(in the rows, 128 means zero)
Group, then class
[147 147  96 119 114  90 124 112 111 166 127 121 146 143 130 180 134 125
 120 117  99 118 139 119 136 119 125 143 110 101 132 148 106 113 111 139
 141 122 148 118  98 114 102 104 133  85 134 124 126 126 141 166 138 138
 157 129 136 147  92 115 107 120 116 103 151 100] : [50]/Dz
[103 146 128 135 102 192 109 147 163 157 115 126 120 143  78 148 122 109
 109 125 140 101 140 130 109 103 124 125 111 125 117 164 126 112 159 137
 129 125 145 124 129 131 120 106 131  93 125 139 113 160 142 145 131 129
 168 139 105 118 111 113 144 137 109 121 129 108] : [48]/hd
[109 123 131 139 114 162 112 140 156 122  97 128 120 137  87 123 132 117
 120 127 124 111 136 128 103 113 132 106 109 139 118 156 115 130 151 150
 119 127 146 134 139 140 121 119 132 105 123 144 110 156 150 135 126 126
 138 139 102 111 132 131 145 138 128 122 118 114] : [48]/Qh
[ 79 157 105 143 107 146  90 155 102 117 135 132 140 127 108 144 125 120
 110 119 133 164 129 120 144 104 145 122 141 131 143 110 170 139 173 131
 145 161 126 178 131 139 156 104 143 145 169 128  89 144 165 155 125 111
 140 143  53 143  94 121 106 122  92 116 128  93] : [49]/hz
[126 107 129 142 133 142 140 129 105 116 100 134 132 122 118 143 102 132
 123 129 109 120 136 140 133 131 138  99 150 124 115 114 104 116 104 165
 151 139 138 147 141 139 130 144 126 109 137 144 117 129 144 124 134 125
 106 122 105 128 121 152 129 135 128 114 128 120] : [50]/rz
[118 153 121 115 114 159 104 144 152 143 127 125 137 134  94 156 135 116
 121 101 127 140 145 124 106 103 144 143  96 129 132 145 133 108 174 170
 104 145 144 113 137 122 114 123 130 108 152 134 103 132 116 139 126 162
 146 134 102 137 122 113 113 133 129 111 127  92] : [48]/tz
[108 119 139 168 124  57 138 118 119 142 132 144 130 142 136 146 116 106
 114 120 100 142 117 122 162 133 110 124 144 139 127 130 121 105 102 101
 152 125 116 160 110 120 148  78 119 161 119 131 141 138 139 131 125  66
 129 138 128 148 122 124 130 137  96 143  97 128] : [45]/hg
[ 49 137 116 166 122 133  57 180 184 115 120 127 136 162  88 206 109 112
  86 125 146 137 141 129 123  63 121 101 142 135 136 114 169 137 228 173
 155 154 109 153 169 144 185 123 135 115 188 153  99 153 136 136 119  65
 147 166  68  93 107 127 150 176 126 107  92  70] : [49]/hs
[160 145 138 113 114 169 142 111 163 160 146 137 143 141 143 149 125 132
 114 134 135 123 119 132 144 131 123 131 129 144 123 125 133 120 160 103
 123 142 135 138 126 129 107 127 135 104 104 112 146 121 130 128 128 135
 165 131 135 121 127 107 141 125  79 123 130 142] : [49]/hz
[125 142 109 142 111 120 106 130 130 143 124 146 150 151 103 199 107 126
  99 125 119 118 147 131 130 103 126 103 133 120 123 128 132 112 156 146
 166 130 140 152 113 134 145 101 139  95 172 141 129 128 156 154 141  79
 155 144  96 118  96 133 109 155 116  94 130  92] : [50]/Dz
[132 132 122 174 133  93 132 115 152 108 135 135 129 128 115 137 112 105
  89 123 123 133 120 126 158 133  83 123 158 155 109 127 114  94 105 115
 168 139 125 158 117 139 166  80 133 133 130 134 136 137 117 141 121  42
 138 142 127 125 132 116 144 133  99 131  91 118] : [45]/hg
[103 152 130 150 125 125  97 150 146 137 135 136 136 146 108 175 109 118
  91 125 129 141 139 121 135 101 126 120 129 141 129 126 160 122 185 133
 145 136 129 160 119 119 147 103 138 130 151 134 122 140 150 148 123  82
 149 146  95 122 101 115 119 148 110 104 110  90] : [49]/hz
[131 164 118 155  89 159 112 129 207 165 133 133 153 172 101 232 119 108
  94 128 113  82 140 137 125  83  98 130 111 130 131 154 125  89 205 146
 140 134 128 144 128 141 135  88 137  70 143 134 135 129 116 155 140  64
 202 166 127 122 111  99 155 168 105 111  93  77] : [49]/hs
[ 80 136 112 142 108 191  75 183 151 106 122 115 137 134  58 140 143 109
 117 127 146 115 149 142  92  93 129 112 128 124 145 147 132 125 182 185
 134 145 121 127 165 155 161 123 132 111 191 156  80 152 129 137 130 132
 141 141  67 141 125 133 145 154 148 128 112  82] : [48]/hd
[123 142 130 139 109 114 113 143 143 138 141 130 150 140 129 181 121 117
 114 128 113 126 135 130 135 101 122 121 129 139 132 123 140 122 174 154
 140 146 124 153 144 130 144 122 134 117 161 129 117 117 123 132 129  89
 151 144 103 134 117 116 123 158 117 112 100  96] : [49]/rp
[180 146 118 126 108  68 158  66 165 202 115 127 137 153 132 210 115 120
 121 119  80  49 131 125 132 132  82 148 117 103 102 199  57  66  59 140
 150 100 173  84 109 100  67  82 120   4  80 128 179 123  83 183 140 122
 204 121 190 141 120  97 131 124  89 109 128 125] : [50]/fj
[112 145 148 143 110 124 125 131 170 156 131 145 131 138 125 186  98 118
  95 125 124 118 127 124 140 115 123 108 168 147 122 123 141 118 163 152
 146 156 134 154 168 136 126 137 129  81 149 119 131 124 109 135 130 111
 174 130  83 127 134 112 132 167  72 102  97 124] : [49]/rp
[148 145  97 156 116 107 124 106 144 144 115 126 135 159 118 196 112 123
 106 123  93  74 130 134 136 114  85 125 116 114 120 161 108  85 119 116
 170 107 138 142  86 111 129  79 135  66 110 139 154 135 127 198 141  47
 183 152 165 114  94 114 125 142 126 104 123  86] : [50]/Dz
[137 151 122 126 100 162 119 136 161 142 140 138 122 134 116 127 136 118
 106 129 134 132 118 116 120 143 119 124 135 158 127 129 147 125 174 104
 135 143 133 147 117 133 137 127 143  95 140 117 132 138 139 143 133 123
 175 140 100 129 124 103 127 133  92 121 119 125] : [49]/hz
[192 137 112 122 123 160 154  92 108 165 132 127 138 140 144 169 108 137
 135 130 110  78 134 142 144 150 103 140 121  99 118 145 107  93  86 103
 152 104 147 132  74 116  91 121 135  60  93 118 159 115 127 173 150 118
 164 131 166 121  95 116 113 121 115 118 163 121] : [50]/Dz
[118 173  96 188 103  60  96 141 170 148 148 126 145 166  89 220 112  86
  78 108  93 109 131 118 166  96  71 158 119 128 137 161 114  75 138 130
 163 122 122 151  90 106 162  25 132 121 140 149 127 147 102 187 123  20
 186 158 137 146  88  88 129 148 108 120  72  47] : [45]/hg
[118 136 133 160 116  74 122 120 150 136 132 137 128 143 128 155 123 112
 105 121 105 128 122 121 143 119 108 121 136 146 129 140 121 115 133 130
 144 135 123 148 130 124 143  95 126 128 125 133 124 138 125 133 122  82
 150 132 118 141 143 114 133 141  99 123  92 123] : [45]/Sc
[ 73 117 104 178 124 121  70 169  47  75  89 119 156 128  79 181 123 121
 110 110  92 143 157 134 130  57 157  93 115  99 123 119 142 116 148 203
 171 140 119 202 133 142 171  78 134 143 191 170  60 143 186 165 132  58
  99 151  45 149  83 165  94 160 170 102 119  40] : [50]/rz
[115 158 133 141  98 181 113 111 171 168 127 129 140 152 101 192 123 118
 110 123 133  98 120 120 127  95 110 125 127 133 119 157 131 100 167 126
 141 135 140 152 140 134 115 102 129  70 109 133 141 132 124 166 132  92
 199 149 111 134 124 112 143 150  76 109 114 123] : [49]/rp
[139 113 121 156 133 102 155 128 130 138  96 136 133 134 134 180  95 135
 127 133  94  76 139 139 142 129 115 104 140 105 119 121  82 111  95 159
 167 126 130 130 140 135 135 140 119  70 129 137 125 127 126 130 143 112
 121 137 153  92 122 140 138 146 132 120 121 113] : [50]/fj
[117 152 132 146 101 210 106 135 163 146 125 119 128 131  71 156 144 109
 138 119 139  86 126 129 114  92 117 140 109 124 112 183 119  89 140 147
 114 131 133 117 143 129 111  96 124  84 106 146 113 145 100 166 127 114
 183 137 115 157 137 116 150 138 105 123 114 104] : [48]/Qh
[119 148  86 156 118 121 100 146 106 145 111 117 143 151  93 203 116 119
 119 118 103  94 148 116 135  89 115 141 105  87 131 156 116 101 125 156
 158 113 128 134 101 110 136  83 132  88 133 152 111 140 133 177 136  86
 149 148 123 134  75 121 111 139 154 108 131  61] : [50]/rz
[ 81 137 113 156 108 180  70 185 145 117 111 123 132 147  64 160 127 113
 106 123 130 109 151 130 105  88 132 114 107 121 136 148 146 120 191 171
 139 131 105 148 136 138 159 107 135 104 172 156  81 164 150 150 130 105
 138 150  78 124 102 124 133 160 151 122 116  67] : [48]/Qh
[143 132 118 131 135 119 139 113  93 148 102 127 126 134 131 170 102 139
 128 112  98  95 135 130 151 125 131 123 128  94 123 134 119 115  91 141
 146 120 139 132 118 148 107 129 124  80 105 128 126 131 134 158 140 133
 129 126 140 117  98 134 117 122 128 105 152 107] : [50]/Dz
[137 141 126 146 103 140 121 118 167 130 116 136 147 155 117 187 125 128
 103 123 102 101 125 131 124  95 121 104 114 144 125 138 137 109 189 139
 144 133 130 161 128 133 140 114 138  81 129 136 135 123 145 153 131  62
 183 157 119 121 124 125 133 161 113  95 104  99] : [49]/rp
[112 126 127 165 121 114 121 134 151 126 124 133 121 141 101 137 114 106
 106 123 122 121 124 128 144 119  97 125 140 142 126 139 112 109 117 117
 149 125 126 147 125 130 152  86 127 135 124 145 125 152 124 135 125  74
 135 142 126 127 121 125 149 136 113 143  93 120] : [45]/mg
[122 118 109 156 123 114 106 146  95 110  99 123 148 146  98 188 117 131
 101 125  97 111 153 136 121 101 131 101 110 109 122 136 126 109 149 164
 155 116 133 172 110 131 160  99 140 108 158 161 106 142 166 159 137  66
 125 155 105 122  93 148 108 167 165  99 132  68] : [50]/rz
[124 119 139 172 103 110 129 118 174 142 115 148 119 172 113 166 103 103
  83 128 103  80 125 132 125 126  91 101 137 151 108 155 101  80 146 110
 168 117 135 163 109 135 147  74 130 104 110 150 149 158 151 147 131  39
 165 155 127 117 118 117 146 155  89 128  86 126] : [45]/mg
[ 96 144 131 146 109 178  91 168 181 142 124 130 129 143  70 155 122 110
 118 135 136  98 140 130 101  98 126 124 113 134 129 161 144 111 176 160
 119 129 135 134 139 131 132 113 136  98 151 147 108 156 129 154 132 115
 151 153  93 133 121 116 135 157 137 120 114  83] : [48]/hd

Group and class of each row
[120 156 128 127 142 131 117 146  98 153 140 127  92  94 122 140 143 146
 135 103  98 149  90 116 139 135 147 123 123 101 106 157 111  84 155 140
 114 142 153 152 134 128 150  79 125 124 108 136 141 117 127 120 143 112
 116 126 134 101  87 127 120 122 153 139  88 148] : zn/Z
[105  88 127 163 139 144 124 131 133 115 130 143 125 145 149 132 115 145
 122 136 123 138 135 129 158 145 122 119  90 124 128 151 133 110 131  90
 128 120 128 112 134 131 149 125 137 118 125 150 135 136 165 142 121 105
 150 131 140 137 148 126 112 125 130 150 107 134] : cm/G
[ 93 141 120 116 149 128 158 167 157 129 115 101 156 104 172 118  90 120
 148 130 163 110 148 156 120 149 147 108  83 143 195 156 106 100  78 138
 156 125  48 105  98 163 111 165 169 162 125  74 106 143 146  85 155 154
  95 170 110 162 177 170 102 134 155 134 132 111] : cm/F
[116 124 120 124 120 121 135 123 141 136 108 131 109 117 128 127 132 112
 118 127  99 116 126 111 120 123 130 135 121 132 131 126 118  97 141 130
 116 142 149 121 133 130 132 115 159 121 112 117 123 126 130 118 124 118
 119 153 148 104 121 141 115 124 122 116 148 123] : cc/H
[ 80 158 115 123 175 128 133 138 123 132 137 136 115 106 143 134 113 118
 142 146  94 140  86 123 133 123 144 138  83 147 138 134 116  93 128 155
 123 134 200 126 120 123 141 114 149 124 106  90 160 123 137 101 131 139
 116 123 145 128  93 116  82 147 154 149 144  80] : zn/Z
[108 124 123 147 157 160 146 160 146 152 121 122 130 109 159 125 110 139
 132 129 155 154 179 145 126 148 118 104  87 119 161 170 128  93 100 112
 125 110  85  91 128 130 123 115 143 137 151 140 119 128 152 108 152 131
 131 150 115 126 164 149 124 129 133 143  80 122] : cm/G
[127 110 125 100 114 151 138 111 132 114 142 150 126 132 135 104 100 148
 134 151 153 144 135 128 112 126 132 116 119 147 145 122 135 177  41 111
 117 129 116 120 148 132 129 137 125 131 127 149 111 135 154 118 117 111
 140 113 142 162 159 120 108 140 125 136 124 121] : cm/Q
[169 101 125  97 115 115 130 117 145 114 129 141 118 133 134 156 121 156
 148 147 139 134 131 111 139 117 132 134 113 154 123 107 131 159 126 124
 133 139 141 153 145 107 129 134 119 107 139 123 115 139 149 131 118 121
 137 125 137 142 125 117 114 134 127 133 134 109] : cm/Q
[ 89 127 135 137 169 189 134 171 149 114 121 119 132 106 171 141 111 118
 138 119 123 135 142 116 126 174 164 131  92 150 160 150 119  28 164 130
 134 111 147 115 122 139 139 130 145 148 125 118 129 122 127 106 151 135
 121 145 132 100 158 190 115 145 158 150  79 108] : cc/A
[106 115 141 161 144 156 125 168 134 127 119 132 113 124 150 148 147 138
 143  87 119 177 180 152 133 146 144 138 112 150 131 140 147  57 168  98
 128 115 140 110 151 151 137 100 138 129 149 139 147 131 144 108 140 148
 148 141 136 108 147 199 134 124 180 170  69 142] : cc/A
[ 92 120 117 119 171 126 129 142 140 116 130 114 161 124 156 123 133 103
 145 133 142 105 134 128 115 147 155 113 121 177 167  97 139 107 143 142
 130 125 179 146 126 116 133 164 153 155 131 109 157 137 137  96 133 156
 129 143 120 135 135 157 102 154 131 124 167 103] : cc/X
[105 141 135 114 132 122 114 140 122  92 122 149 117 126 128 135 130 136
 133 129 101 133  97 145 127 143 150 134  91 152 157 130 121  82 128 151
 128 139 158 124 100 132 158 109 130 131 112 133 131 118 147 113 124 142
 122 112 143 124 112 143  97  98 169 140 103 120] : zn/Z
[126 150 117 121 161 123 130 151 137 130 156 106  95  98 119 138 129 154
 134 122 117 141 113 100 156 125 140 134 145 110 129 128 103  94 147 180
 119 146 140 118 134 141 134 101 138 113 133 133 123 100 123 108 123 114
 108 105 131 100 114 176 130 125 171 142 103 137] : zn/C
[112  55 131  50 155  78 127 106 143  95 147  72 157 124 126 121 113 134
 155 144 126 106 120 134 135 109 123 123  89 173 179 104 127 211 132 173
 126 156 121 188 104 144 123 157  96 131 137 132 138 144 133 105  17 121
 118 141 129 145 153 217 147 153 138 127 189 135] : zn/C
[145 138 123  92 139 113 159 137 123 107 142 114 148  93 123 124 121 137
 126 126 135 119 121 149 170 129 141 121 109 145 161 115 142 134 125 169
 144 143  96 156 153 154 124 129 130 134 147 159 134 121 113 112 126 134
 111 113 118 121 140 170 127 132 163 148 135 115] : zn/C
[ 95 151 122 111 121  97 131 108 121 124 132 142 101 125 115 134 128 137
 128 148 100 131  88 121 130 121 133 128 103 118 122 123 109 148 116 147
 116 140 182 119 124 138 134 129 138  78 104 123 123 105 126 114 128 124
 122 107 140 111  94 120 101 136 124 136 148 124] : zn/P
[113 143 121 111 132 125 134 136 131 107 143 147 102  98 117 130 128 146
 147 142  93 173 104 107 105 138 134 142 110 143 142 127 139 112 152 149
 116 135 179 123 127 149  84 100 136 117 131 113 134 129 132 126 132 128
 126 128 137 139 126 135 112 169 157 143 127 106] : zn/Z
[133 115 125 163 157 148 125 143 140 100 127 149 118 139 168 135 132 145
 138 130 110 144 161 109 141 158 117 136  81 146 128 127 158 100 180  90
 122 106 164 128 129 152 150 115 123 126 146 137 170 131 143 121 133 239
 162 168 135 109 153 158 122  92 143 149  88 125] : cc/A
[103 136 123 147 145 165  57 143 239 136 118 136 119 124 136 129 137 121
 144 115  95 163 125 116 134 140 138 150 120 132 117 134 146  80 161  17
 112 120 169 125 137 115 129 118 150 124 108 121 150 108 122  91 149 138
 128 138 144 106 102 137 118 132 134 132 119 112] : cc/H
[ 87 107 129 112 150 114 120 152 139 135 116 113 129 107 139 127 129 117
 140 109 116  87 140 121 146 113 142 130 119 163 138 119 119  74 136 135
 144 138 139 135 109 143 139 135 138 116 112 109 133 117 118  91 128 144
 101 136 152 105 136 189 119 132 146 143 123 123] : cc/H
[ 79 132 135 127 151 142 147 153 139 116 133 123 134 113 175 115 124 113
 129 129 136 108 132 140 110 145 173 100  68 156 143 151 136  39 108 128
 120 127 122  92 114 107 147 157 190 131 106 114 131 127 156  86 147 152
 116 143 162 131 139 144  85 126 122 139 142 125] : cc/X
[106 107 124 117 121 133 136 124 110 120 129 137 145 116 128 111 109 137
 119 130 171 166 114 145 120 132 131 121 109 124 147 131 110 137 118 120
 139 128 102 121 156 131 134 140 114 102 143 142 119 126 141 135 114 124
 131 113 110 152 147 114 121 126 144 140  94 119] : cm/Q
[ 76 142 114 120 160 141 120 164 135 139 109 136 130 103 175 129 121 102
 124 119 116 120 147 126 125 156 147 123  74 164 124 138 120  67 153 131
 135 127 155 103 118 148 159 139 174 143 110  99 142  98 131  86 148 142
 105 141 146 112 118 162  99 123 148 144 153 110] : cc/X
[ 96 158 117 125 164 144 129 153 119 138 124 151 110 109 158 133 126 125
 149 119 118 134 123 100 119 139 134 118  94 129 137 145 114  69 121 129
 124 119 155 106 102 137 150 128 185 127 119 127 154 117 130 128 143 120
 125 135 152 121 123 137 109 124 141 134 122 126] : cc/X
[115 145 135 123 130 157 163 157 141 116 116 153 148  98 153 105  77 134
 145 123 160 132 170 122 111 132 150 117  79 143 194 145  95 110  86 117
 138 118  95  97 117 150 108 139 145 158 144 117 109 130 157 121 173 143
 114 163 117 152 178 157 124 133 170 152 125 100] : cm/F
